Rows and roughly how far along a hidden order each lies, from 0 to 12:
In the rows, 128 means zero.
[183 177 155 108 145  95 115 122 152 121 133  86 127 132 106 110 134 255
 132 171 147 130  78 164 200 152 123 149 118 153  75 104 106 135 126 147
  77 116 109 164 144 215 111 125 171 130 163 119 100 255 132 131 125 188
  91 155 103 125 128 139 157 216 203 120 121 109  95 115 154 143 157 169
 161 142 140 123 133 128 109 174  79 165 154  98 120 219 143 143 107 139
 131  85 130 204 157 186 120 153 122 124 142 126 141 135 124 147 153 128
 148 124 100 126 167 122 122 148 184 131  87 131 118  76 153 112 166 129
  99 144 106  48 118 122 169 140 121  71 176 120 139 103 109 131 125  69
 160 156 227 142 142  79 161 124 136  41 126  90 211 190 115  99 119 172
 119 143  91 101 140 255 168 136 144 141 137 120 166 154 150  99 105 100
 193 104  34 150  87 136 126 122 169 104 244 149 133 130 167 149   3 125
  58 163 106 141  93   7 180 185 129 183 161 169  89 123 113 123 110 131
 135 110 130 139 166 126 109 147  69 158 118 125 135 107 149  64 248 130
 158 123 147 123 111 139 255 121 164 157 167 110 124 108] : 12
[120 147 128 171 112 137 146 125 117 134 122 123 121 122 134 125 119 155
 125 113 117 132 110 152 121 147 132 123 125 130 140 134 120 134 123 129
 209  93 131 121 122 126 126 117 136 128 117 146 150 110 139 126 111 138
 119 127 150 147 122 141 141 152 114 129 127 109 127 129 129 126 135 156
 139 116 118 132 136 141 120 106 207 125 125 132 125 134 146 132 115 133
 119 150 143 115 135 126 113 114 100 132 120 128 121 127 135 131 132 122
 133 137 126 163 112 125 133 121 118 131 140 119 175 115 133 116 128 120
 141 128 120  90 104 133 159 132 130 116 131 128  68 129 106 126 118 158
 124  99 149 113 123 159 137 128 136 130 117 159 161 141 143 121 128 129
 124 112  96 115 125 117 104 138 122 125 125 118 110 133 128 130 120 114
 124 135 193 117 119 139 134 120 129 141 132 115 115 133 121 121  85 136
 190 127 127 125 105  96 130 113 121 147 135 132 105 131 125 132 118 122
 122 143 137 152 128 127 141 132 100 133 125 127 131 101 112 162  96 129
 124 143 125 130 139 147 151 115 122 139 114 103 129 127] : 4
[146 150 121 158 116 123 120 144 161 123 127  86 165 120  97 152 112 133
 124  93 127 149 106  97 129 139 123 164 129 138 128 128 112 120 142 107
 109 156 157 153 129 220 122 110 150 127 123 116 100 102 117 120 150 147
 113 132 106 170 115 192 133 255 152 132 109 134 115 234 130 112 161 102
 132 135 142 150 129 118  82 166  61 159 137 111 122 139 135 137 172 127
 134  71 130 194 162 122 116 129  90 128 165 112 120  69 128 179 133 148
 163 127 127 100 159 134 163 117 128 112  87 118  90 101 201 124 171 166
  98 133 120  88 134 116 157 132 127  42 140 127 190 110  98 126 119  89
 143 127 252 112 124  83 119 140 116 100 128 147  86 124 117 117 121 181
 113 165 204 100 137 163  60 129 134 126 147 143 184 121 156 118 115  96
 167 106  64 172 109  94 131 133 236 133 138 113 154 143 138 120  64 135
 134 151 116 138  79 125 119 114 117 131 112 170 116 120 120 125 109 145
 136  82 116 103 177 117 117 168 154 133 114 127 121 103 133  77 243 140
 145 120 151 132 168 134 132 140 128 134 189 116 122 136] : 11
[111 149 120 107  98  88  87 139 119 125 125  79 115 107 143 159 101 115
 158  94 117 131 140 133 110 160 125 124 118 146 142 103 130 128 141 107
  90 135 115 115 131  88 170 120 102 133 116 123 147 136 117 134 118 151
 144 135  95 124 119 134 129  98 136 125 138 110 145 149 125 119 114 109
 131 154 120 124 129 130 193 119  45 119 124 141 137 126 140 130 125 152
 119 108 120 137 114 155 116 116 139 126 121 111 124 179 146 131 126 137
 142 133 128  94 123 133 133 141 148 116 111 243 124 152 139 110 129 149
 115 132 129 171 133  95 109 120 116 209 114 127  85 102 140 126 115  84
 138 118 141 110 137 110 145 130 111 140 142 108 134 124 136 113 131 219
 123 106 107 116 131 141 127 120 130 131 124 131 111 126 146 115 158 122
 131 119  93 120 133 114 136 136 142 114 159 103 114 135 148 131 207 120
  94 130 151 131 107 152 151 137 143 123 127 115 138 140 126 118 131 132
 124 129 118 167 113 120 106 145  96 133 152 130 136 141 141 127 112 130
 141 121 141 132 169 172 113 103 127 133 130 147 120 152] : 0
[126 113 124 132  94 115 134 133 134 123 123 161 128 110 121 127 122 118
 142 102 134 134 176 133 127 158 124 135 140 159  88 165 146 125 126 112
 107 167 119 140 129  99 102 106 113 132 111 120 146 143 124 121 137 134
 135 132 116 130 120 130 120  98 124 126 126 183 114 115 133 132 128 102
 127 124 124 131 112 127 123 120 169 111 124 143 123 100 111 129 110 139
 122 144 122 113 130 119 127 133 136 133 120  87 132 124 139 126 124 127
 142 133 129 153 126 129 118 129 153 137 134 125 169 109 129 140 139 122
 113 129 130 105 133 109 144 128 167  80 132 123 160 157 111 124 127 119
 124 124 246  93 134 123 135 130 135 135 130 111 132 132 151 125 126 114
 157 133 204 146 129 131  97 115 129 114 128 123 148 127 114 127 122 125
 179 148 141 132 187 131 129 125 134  95 116 128 143 127 135 109 158 134
 141 130 115 129 124  73 117 130 127 108 134 100 171 122 134 117 122 117
 123 132 127 116 132 127 142 131 255 127 118 132 137 139 123 123 135 127
 125 141 131 125 106 139 184  85 132 126 132 137 121 132] : 5
[149 120 118 125 117 163 121 136 115 121 129 115 125 101 110 121 112 187
 138  98 121 127 194  98 138 144 132 123 144 117 146 128 132 133 126 112
  77 144 125 115 132 111 120  91 128 131 119 110 135 198 127 132 135 139
 125 132 137 116 126 135 118  44 123 129 128 122 127 115 133 123 106 129
 123 106 122 116 114 127  81 122  62 124 133 157 138 106 116 142 144 108
 152 117 129 111 133 136 131 123 124 124 102 149 127 187 135 128 120 158
 115 130 115 112 119 124 140 136 149 105 140 142 201 120 121 123 133 134
 151 116 111  86 128 184 150 122 114 113 126 121  88 131 114 136 142 126
 122 180 144 123 168  95 124 122 122 132 177 172 134 128 105 126 131 116
 126 131 130 143 124 154  85 134 124 120 123 124 129 128 136 132 134 143
 124  84 117 137 181 150 147 124 136 130 126 128 123 149 131 108 111 126
  49 125 135 128 168 144 129 147 152 181 110 139 114 135 126 122 122 131
 125 130 129 109 118 134 153 138  85 124 133 138 130 164 109  86 118 127
 123 128 137 127 148 134 114 144 132 141 115 129 128 137] : 7
[134 160 122 170  98 148 137 156 146 121 131  65 139  97 100 138 167 146
 127 100 129 142 131  78 113 125 125 134 134 135 132 173 116 119 133  98
 101 154 141 148 128 131 125 130 132 125 126 118 146 111 117 128 136 139
 101 128 112 157 125 184 132 216 142 132 113 159 127 164 124 120 134  99
 129 171 134 127 113 135  71 128 106 132 132 118 123 141 118 131 191 115
 169  87 130 150 128 114 118 123  91 128 132 105 126 124 128 139 131 134
 147 134 162 103 103 129 185 122 130 116 125 122 125 121 125 121 146 151
 105 123 136 123 124 104 177 143 122  52  99 138  92 137 119 126 128 123
 133 152 193 118 130  89 119 136 103 120  95 199  99 125 118 142 120 128
 118 133 133 103 129 164  61 115 131 112 137 148 163 124 120 115 121 139
 134  94 161 131 115 107 136 137 197 126 131 103 128 159 136 128  84 121
 108 147 119 122  90 196 144 117 119 112 107 111 128 116 117 129 103 150
 133  84 110 113 131 119 121 152 125 118 126 116 119 114 116 105 151 140
 144 123 141 124 116 148 141 126 136 134 139 108 123 122] : 7
[114 106 134 113 124 104 113 131 130 124 130 125 118 115 136 132 133 102
 129 101 122 121 124 131 113  98 138 137 121 131 127 103 107 124 128 121
 143 101 137 131 123 114 107 147 129 125 120 114 128 114 123 117 158 127
 116 129 133 124 140 130 102 129 127 127 119 125 126 132 115 131 108 113
 128 117 127 129 122 130 112 124 137 124 123 142 131 143 120 129 107 114
 125 131 130 154 133 128 136 121  95 131 112 100 119  75 133 131 120 123
 129 134 101 124 118 135 138 120 148 136 125 143 128 145 105 127 127 134
 134 128 127 116 122 143 175 128 143 112 114 129  81 115 122 127 119 137
 132 115 125 126 127 115 115 133 140  99 117 123 126 121 127 133 127 139
 126 118  95 110 129 105 119 131 127 134 128 125 169 122 130 119 118 139
 139 119 118 130 118 132 125 127 133 109 145 118 109 117 131 136  85 130
 127 118 119 127 142  95 135 132 129 119 117 118 149 127 126 122 141 122
 125 137 132  87 104 141 127 111 104 128 147 134 120 120 124 162 113 131
 132 126 116 122 123 125 151 139 130 121 131 152 127 135] : 5
[123 146 126 111 113 155 115 136 118 125 126 104 117 127 129 131 133 148
 127 147 117 142 112 106 116 103 127 124 122 123  96 135 115 129 136 120
 100 111 126 136 122 123 144 112 120 126 116 125 153 123 118 132 103 125
 114 131 120 127 128 132 124 132 121 132 122 122 134 109 132 128 133 114
 125 106 127 135 133 124 104 124  93 120 134 118 127 133 146 134 103 132
 135 106 127 107 120 129 118 121 157 127 132 114 135 158 128 129 122 130
 118 131 120 115 117 126 143 129 156 130 100 149 116 130 127 111 136 136
 128 120 139 127 112 121 163 127 123 134 123 122 141 132 135 129 128  91
 128 125 174 116 134 132 113 123 117 118 116 128 124 124 122 118 131 146
 123 126 109 114 126 169 129 130 126 118 124 118 135 123 123 125 131 127
 128 119 105 129  96 120 136 126 135 133 126 152 127 127 128 127 130 123
  84 121 136 128 120 160 123 127 131 109 129 123 119 128 116 122 116 128
 122 128 123 151 126 114 125 128 162 127 101 123 125 136 117 123 136 128
 132 132 133 128 121 141 126 124 125 113 136 141 118 127] : 0
[102 118 114 115  98  77  98 124 117 120 124  79 110 110 121 142  87 102
 149  53 122 122 110 127 160 145 125 129 129 195 253  84 170 124 140 118
  86 255 118 221 125  91 215 124  94 125 142  96  93  93 138 133 193 143
 198 134  98 104 124 161 176 122 129 119 138 108 175 129 130 117  98 156
 152 203 121 126 140 140 255 115  33 121 141 210 139 138 105 133 121 172
 123 126 120 143 145 200 112 117  98 154 134  95 117 172 192 124 136 168
 123 148 137  94 150 148 125 130 177 110 110 227 145 149 195 113 128 195
 113 158 110 100 129  70  94 122 117 144  99 138  67 102 116 124 119 175
 135 239  98 117 120  80 120 154 106 156 132 117 117 114 141 117 121 212
 177 111 139 135 125 117 140 117 131 135 144 173 122 137 117 111 131 136
 116 115 121 117 115  87 124 155 115 107 148  93 119 167 165 115 150 118
 222 136 114 131 160  44 205 150 119  93 135 113 121 126 126 118 139 132
 130 100 117  97 119 115  99 152   9 147 191 140 148 103 165 114 127 136
 139 115 140 135 116 125 127  75 128 201 127 142 137 163] : 6
[121 111 116 109 118 219 108 142 117 120 140 122 128 144 100 117 117 114
 117 124 126 119 124 103 172 120 120 127 124 132 111 114 147 118 154 118
 103 152 125 154 138 130 117 151 117 125 126 127 135  96 137 127 139 127
 116 130 135 121 149 115 133  91 128 119 115 126 120 138 142 132 123 108
 127 137 133 132 125 120 122 140 100 127 126 105 137 114 105 131 123 136
 163 126 137 100 118 158 140 123 185 131 129 142 146  88 131 134 126 127
 114 128 126 105 119 131 118 136 180 114  98 115  99 111 143 125 127 138
 143 123 147 184 149 144 109 127 133 130 108 133 149 120 157 124 142  66
 137 196 193 149 130 125 114 150 107 145 116 109 105 115 110 144 123 132
 119 158 146 147 130 129 159 124 132 127 138 144 110 120 127 120 130 112
 110 119  89 124 107 102 126 132 120 133 158 154 145 137 129 149  67 130
  61 129 108 125 172 173 111 121 123 119 123 127 139 125 126 119 150 131
 126 105 123 100 120 107  98 126 240 122 114 138 119 147 108  97  92 131
 128 122 128 125 137 137 149 186 136 124 132 168 116 114] : 5
